Each row comes from the steps of one walk. Every step used is in the known rows, and no mark comes twice. Write the walk behind each row, first mark first.
Known rows:
H > T > U > F: [-266  136 -226  105  226  207 -371   66   46 -193  106  131  -76   65
   42 -311  192  113   51  224  226  173  411  153 -162  -66  210  -70
  138 -395 -208    3  -34  331  254 -365  356  -62  134 -142 -167 -393
   22  -94 -398  -15   77]
H > T > E > W > F: [ -21   48 -523  136  363  276 -370  116  -42 -374  338  -69   71    7
  -84 -292 -178  -64   39  510  430  170  241  322 -324  134   63  124
  249 -235 -351  245 -203  261  216 -141  237 -240 -227 -239   -3 -667
  -91  -68 -374 -178  146]
H > T > U > A > E: [-176  231  -84  231  -56  362 -510   99   14 -433  135   30  -14   62
 -223  -67  345   14  -17  272   54  111  202 -101   10  111  216   29
  137 -301 -162  -74 -234  380  325 -403  245 -110   12   26  -53 -392
  393  -92 -244  -55  110]
E > H > F > A > U > L: [ -97  129 -416  170  -64  298 -130  225   39 -105  435  -12 -138  141
 -454 -121   21   13   23  246 -202  239  -60  -26  -69    8  398 -114
   49  100  -41 -120  -93  260  185  -99  307  -87  -55 -186  330 -358
   83   -1 -255  -54    3]
A > U > E > W > H: [  51  137 -397  338  126  396 -285  178   13 -384  523 -141   -8  -93
 -235 -113 -228   83 -230  363  213 -103   67  162  -80   55  309  -97
  100    9 -371  129 -151   77  233 -191  293   14  -49  -79  357 -453
 -201  -32 -319   33   15]
F > A > E > H > L: [  34  230 -260   75   24  359 -161  298  299  -82  284   15  -84  -36
 -309  -50   54  -12  -76  377  -94  400   67  -16 -133  182  407   17
  191   10   -2 -160 -149   60   12   26  204 -114 -311  -77  297 -629
  141  -34 -116  -53  168]
W > U > D > H > T: [-214  475 -108  221  275  232  -95  168 -123 -211  190  297  187   80
  -10 -150   56  231 -183  246  262  134  425   25   55  -27  199 -205
  -73 -191 -152  304 -124  291  157 -362  562   -2  -70  104  -67 -414
  -83 -229 -416 -276   87]
T > D > H > F > A: [ -88   92 -185  219   40   10  -50  119  -76   40  268  376  -49  278
 -142   11   36  -65   26  343  201  428  239  259  181   34  558 -203
 -127 -373 -111 -128 -264  322  184   63  394 -182  -20 -229  143 -301
    2 -308  -44 -440  154]
A > U > F > L > H > T > E: [-219   23 -327   29  544  270 -219  317  113 -209  538   82 -233  173
  -52 -399   -5  171    7   81 -149  -89  293  -38  -83 -105  166   50
  306 -373 -260  274   90   30  334  -47  338 -125  180   82 -145 -259
 -104  161 -316  160  137]
L > F > H > T > U > A > E: [ -74  -55 -145  171  253  278 -486   77 -191 -219  219  163   31  258
 -104 -239  168  248  -82  166 -102   26  288 -187 -112   36  236   75
  224 -287 -157 -163 -107  304  262 -285  134 -147  233  -33   41 -254
  253 -147 -111   36  231]
T > H > L > F: [ -97  -29 -132   14  358  287 -318  227   24   -5  282  194   76  119
   58 -393  -92  166    1  475  198  305  217  141  -69   -9  403  -99
  217 -318 -144  -95  -59  150  217 -227  407 -165 -134 -239 -116 -374
 -195  102 -115 -112  279]
D > H > T > U > L > F: [ -78 -212 -107  120  265  339 -361  146 -250 -108  212  136  208  136
 -114 -506  -54  284   -6  200  -48  164  239   71 -159 -126  238   55
  225 -181 -207 -127  -95  298  274 -315  368   86   73 -223 -285 -212
   38   74 -236   13  134]
D > H > T > A: [  -9  158 -109   94  -29  145 -372  253  103 -196  227  270  137   81
 -226 -106  134   -3  -64  312  166  190  381  192   46  117  410  236
  231 -338 -187   27 -148  231   24 -119  412    3   26  -70 -145 -314
  135 -285 -169 -424   87]
F > A > U > L > H > T > D: [-239 -105 -159  145   -3  183 -170  214  -84  -63  484   82 -338  -96
 -430 -307   51  -19  -97  365 -118  176    3 -234  -96 -101  276  -92
   -1 -188 -226  156 -171  230  445  -70  371  192  -86   98 -121 -332
    9 -123 -161   15  222]
D > T > H > L > F > A > U > E: [-155 -111 -152  154  255  255 -418  310   -3  -29  427  171  190  154
 -321 -406  -73  182 -125  282  -72  178  217  -33  -64  -64  435 -182
 -243 -254 -195  109 -213  -48  429  -52  564   90  -36   -5   74 -198
 -128  -88  -58   16  120]
U > D > T > H: [-137  100   38  235  155  323 -360   82  -55 -452  102  172  204  -11
   59 -197   48  -38 -130  413  330  145  389  343  184 -274  420 -315
 -234 -361 -200  125 -239  165  285  -51  532  131  -27 -255 -101 -432
 -169 -239 -155 -208   89]
F > L > H > T > U: [-261 -124 -262 -182  136  377 -379  106  150 -216  372  120 -100  -33
 -124 -387 -120  339  -40  353  121   70  461  -72 -180 -199  260  220
  392 -160 -350  -44   69   72  436 -154  358   18  176   36 -354 -258
 -141  191 -177 -139  166]
U > D > H > F > A > E > W: [-101  116 -124  247  204  142  -44   56   80 -153  105  177  180  396
   46  -16  -46  -12 -266  147   38  170  -43   79  196  124  416 -298
 -218  -81   50   25 -184  352  -30  -21  268 -218  -23 -173  465 -411
  109 -225 -158  -63  189]
W > L > F > H > T > E > A: [  44 -145 -328  -35  578  -46 -274  251  -80 -299  408  199  -21   69
  -50 -443 -169   76  -18  304   56  159  502  176 -225  204  150  291
  189 -195 -277  305  170 -113  430 -133   75 -406  -94 -149  108 -500
 -276  -83 -106 -170  272]
D > H > F > A: [-134  186 -280  118   26  112  -67  181   58   16  296  238  159  322
 -122   39    3   39   61  256  127  382  337  154   84   40  595 -174
  -16 -280   -7 -130 -140  328  122  -67  362 -190   33 -204  138 -268
   11 -295 -164 -385   87]
W > H > T > A > E: [  82  333 -227  124   42  146 -444  296  126 -439  320   39  -21  -69
 -217   26  150 -148 -201  413  289  149  129   87  186  125  336  310
  270 -248 -232   82 -110  185   87 -161  282  -33 -139  154  143 -383
  156 -118  -58 -325   55]
H > L > F > A > E > W > U > D: [-222  167 -292   54  576  319 -115   33   97   23  268  116   45  223
  -11 -269  -37  323 -473  319   25  136  -86 -308   56  132  253 -245
 -187   28    0  268 -140  208   58 -248  308 -324 -285    5  337 -699
   -5   49 -245  193  268]
U > D > T > A > E > W: [ -45   45  -47  188  226  306 -513  -15  185 -578  122   93  165   54
 -149  -54  156 -149 -448  330   93  -70   -5  187  335   25  375   46
 -135 -150 -186  198 -288  166  -37   26  347  -64  -62 -221  208 -716
  241 -126  -87  -10   25]
A > U > D > H: [ -38  329 -104  400  129  211 -148  -45  -47 -257  182  189   85  237
  -94   64   99   44 -155  115 -107  -51  177  101  155  -65  420 -341
  -75 -202 -175   67 -123  228   52 -128  413   -6  178   20   86 -435
  -26 -273 -423  -77  144]
H > F > A > U > E > T: [-304   33 -406  262   -8   48 -238   75  160 -145  458    8   32  168
 -439 -136  102   -3    3  256   -3  146   75  124   19  123  491 -124
  -95 -109 -237  149  -73  307  319 -411  432 -195   75   63  510 -297
   51 -156 -286 -149  -62]
W > F > H > T > L: [-110  145 -425   64  223  228 -441   63  -83 -179  343  107   72   53
  -43 -259 -196  134  112  438  430  233  410  139 -444  118  106  -74
   65 -361 -141   98  -20  130  301   52  397  128  -30 -133    1 -394
 -199 -216 -298 -424  223]
A > E > H > L > F: [ 112  111 -195  114  475  293 -244  251   69 -164  315   71  -20   29
 -208 -189  -85   60  -85  359 -109  255  -42   50  -91  122  328  138
  453   -4  -93 -270 -140  101  -65 -199  227 -287 -251 -182  243 -655
   48  251 -137  144  178]
F > A > U > L > H > T: [-286  -12 -263   45  -17  285 -188  280   53  -87  517  -56 -134  -53
 -413 -279   14   85  -59  272 -197  133  106 -336 -196  -99  311  -60
  111  -97 -123  156  -48  239  384 -205  339  186  -33  124 -126 -296
   19 -112 -282   70  155]
D > H > L > F > A > E > T: [  79  -74 -135  139  326  182 -104   23   75  125  336  104  328  199
 -213 -241   47  205 -219  219  -67  245   90   23  -37  161  522   54
  109 -137   16  -78 -151  229 -107 -142  320 -114  -98  -44  315 -406
   71  -50  -31   66  291]
W > U > E > T > L: [-224  159 -292  233  229  410 -410  128  132 -329  480   38  121  -95
 -314 -429 -162  273  -56  553  413   96  212  238  -84  192  268 -163
 -113 -201 -289  231 -127   63  501 -345  586   38 -133 -167  276 -473
 -114  152 -277 -313 -169]
W > U > F > L > H > T > D: [-294  162 -176   14  615  220   -5  238  -84   -1  520  324 -338  -24
  -36 -445   10  372 -156  383  307   87  417  -99   -4 -173  137  -21
   90 -355 -216  287  -66  178  281 -138  514  -59  -36  -21 -148 -320
 -277  165 -305  -83  143]
A > U > F > L > H: [-167  109 -274   96  453  295  -74   90  129  -72  539   80 -236  171
 -103 -204   19  286  -93  159 -138 -141  268 -127   -7 -210  397 -126
  202 -277 -134   44   63  125  118  -35  330  -73  260  -79    1 -307
 -209  133 -435  168  133]
E > H > L > F > A > U > D > T: [ -18   28 -245   46  318  267 -268  -15  -69 -148  294   85  126   43
 -277 -180   19  151 -280  129 -140  101  123 -100  -59 -243  402 -140
 -156   62  -65   42 -278   23   50  -28  440  -23 -115  -14  168 -545
 -149 -152 -147  286  250]
E > A > U > D > H > L: [ -67  328   -8  172   85  153 -209  106  120 -122  146  181   75  171
 -141  -69  175   24 -218   62 -196   26  179  -57   64  175  334 -129
  -83   97  -30  195   13   34   72 -262  498 -136  -72  104  141 -469
  -92 -143 -414    0  315]
U > D > H > L > F > A > E: [ -77   55  -33  141  416  156  -83  123   21   46  116  163  173  312
   54 -128  104  110 -184  122 -214  284   29 -122  140  -22  480 -307
 -132 -198   98   31 -158  203  -34 -102  282 -169 -192   17  192 -428
   69 -194 -188   99  339]
L > H > F > A > U > D > T > E: [-268   30 -330   -4  309  111 -352  150   54 -442  392  153   84  306
 -152 -132  -39 -116  -32  176  -84   21  159  -40  263 -303  483 -281
 -232 -192 -266  241 -112   45  537   10  440 -172  159   87   81 -311
  -36  -78   -2  -59  -21]

Write each row's walk:
[ -37  -23 -614   97   99  450 -250  258   15 -259  565 -184    0  196
 -144 -241 -156   -5 -117  259   58  100 -131   91   40   52  316 -136
  -35   23 -198  219  -43  141  396   29  225 -141 -124 -158  330 -319
  -15   98  -49   -3   46]	T > E > W > H > F > A > U > L
[-215 -201 -247  197  102  -79 -190   78   27 -135  550  151 -190   83
 -474 -303  -56  -35  -17  432   80   80  -18   36   56  -58  513 -133
  -99 -108 -389   83 -155  214  477 -248  440 -122  110   66  446 -195
 -113   -6  -68 -152    4]	L > H > F > A > U > E > T > D
[-314  170 -386  161  218  139 -383   80   49 -423  270  148  101  348
 -138    5  155 -189  -52   89  -89  131  149  144  325 -121  423 -305
 -337 -285 -216  307 -160  136  440  -17  463 -239   71   58  147 -449
  118 -242 -108 -111  -15]	H > F > A > U > D > T > E
[-231  106 -328  -56  141  184 -465   64  111 -272  553  205  124  229
 -365 -121 -259   76  -89  273  149   54  144 -137   22  -51  459 -159
 -196 -247 -110  -73 -156    0  546  148  591   93  217  -39   61 -218
 -105   52  100 -163   22]	D > T > L > H > F > A > U
[-217  139 -235   32  634  377 -226    9   14 -107  304  149  277  149
  -87 -267  -27  311 -567  263   73   93   35 -242  110   25  248 -174
 -321   15   -7  330 -255  131   75 -135  460 -169 -271  -25  250 -717
    3   38 -105  249  195]	H > L > F > A > E > W > U > D > T
[ -49 -166 -153   46  434  337 -229 -112  206 -210  361   25  -51  118
  -73 -474   48  352 -167  272   21 -163  220   25  -18 -185  385   74
  221 -155 -234  -93   91  140  153 -104  263  -35  333 -134  182 -268
  -58  391 -195  154   54]	A > E > T > U > F > L > H
[  -1  -29 -333  298  196   63 -226  309  -97 -121  439   35 -150    8
 -549 -270 -169  122  -69  229 -132  157  140  -54 -297    6  291   94
  157  -49 -240  -59 -282  140  221 -269  261  -82  -43   26  296 -356
  -92 -265 -334  100   97]	L > F > A > U > E > H > T
[-120  240   74  132   75  221 -446  129   92 -311  149  206  137   44
 -158 -239  146  -32 -300  221   45   17  256   37  103   49  281 -104
 -281    2 -118  271  -66  -68  314 -151  666   35  -72   42   47 -424
 -192  -77 -188  -37  261]	E > A > U > D > T > H > L
[ -20  -47 -510    4  174  303 -505  149  193  -60  458   69   40  182
 -288 -340  -35  176 -101  410  -27  -77   90  -51 -317  211  248   30
   32   70 -321  287   83  -38   85   36  324  -65   17  -32  363 -395
  -35   -7 -343 -238   94]	T > A > U > E > W > F > H > L
[ 147  -17 -278  167  174  127 -337   85  -34 -175  195  129  -96  114
 -383 -265 -132  152 -164  306   -5  216  136  -61 -236   20  287  259
  259  -55 -228 -378 -242  177  176 -109  122 -129   87  -56  197 -422
   89  -76  -74   13  153]	L > F > A > E > H > T > U
[-298  157 -117  169  240  276 -330   15  -22 -341  282  280  134  307
   -9 -154   60  119 -215  126   80  -26  228  168  321 -198  315 -219
 -250 -244 -174  203  -35  123  312   22  683  -19  214    6   57 -173
 -147   44 -145 -167  121]	A > U > D > T > H > F > L
[  43  -25 -232    0  496  -54 -343  112   23 -279  362  299   14  157
 -137 -243   37   99 -186  335  -14   71  211  -22   -7  187  256  286
  176 -321 -230  168  134   66  110  -19   84 -217   53   30  209 -406
   77  -38   -4 -245  180]	W > L > F > H > T > A > E
[-263  218 -235   -3  480  227 -156   91   57 -330  395  219  211  211
 -143 -179 -190  181 -447  360  232  -14   71 -257  230 -113  343 -210
 -313   78  -98  232 -187  197  268  -92  472 -145   -6  -28  357 -470
  -53  105  -14  -24  -34]	L > H > F > A > E > W > U > D > T
[-147  262 -109  203  186   51 -108   51   42 -153  250  254   -3  411
 -129   -8   97  114 -222  -47 -191  -48  211   24  270   91  349  -24
  -91   54  -16  144   65  129   93 -171  499 -312  148   32  285 -247
 -144  -70 -417 -139  240]	E > A > U > D > H > F > L
[-102  116  -79  278  139   17  -42  -54   61 -177  131  142  275  316
  -63  -41  164  -39 -164  154   61  198   47  171  257   38  529 -240
 -217 -128   15   69 -129  413  -12 -203  368 -161   26  -10  535 -307
  122 -240 -135 -163  123]	U > D > H > F > A > E > T
[ -61  145 -199  113  429  -21 -297  387   94 -297  415  100 -247  124
 -223 -374   -6  -83  -17  158  -79  -83  282  -58 -119   97  188  162
  246 -182 -239  215   35   29  383 -288  306 -250  114   18   36 -366
 -143    4 -349  133  123]	L > H > T > E > A > U > F
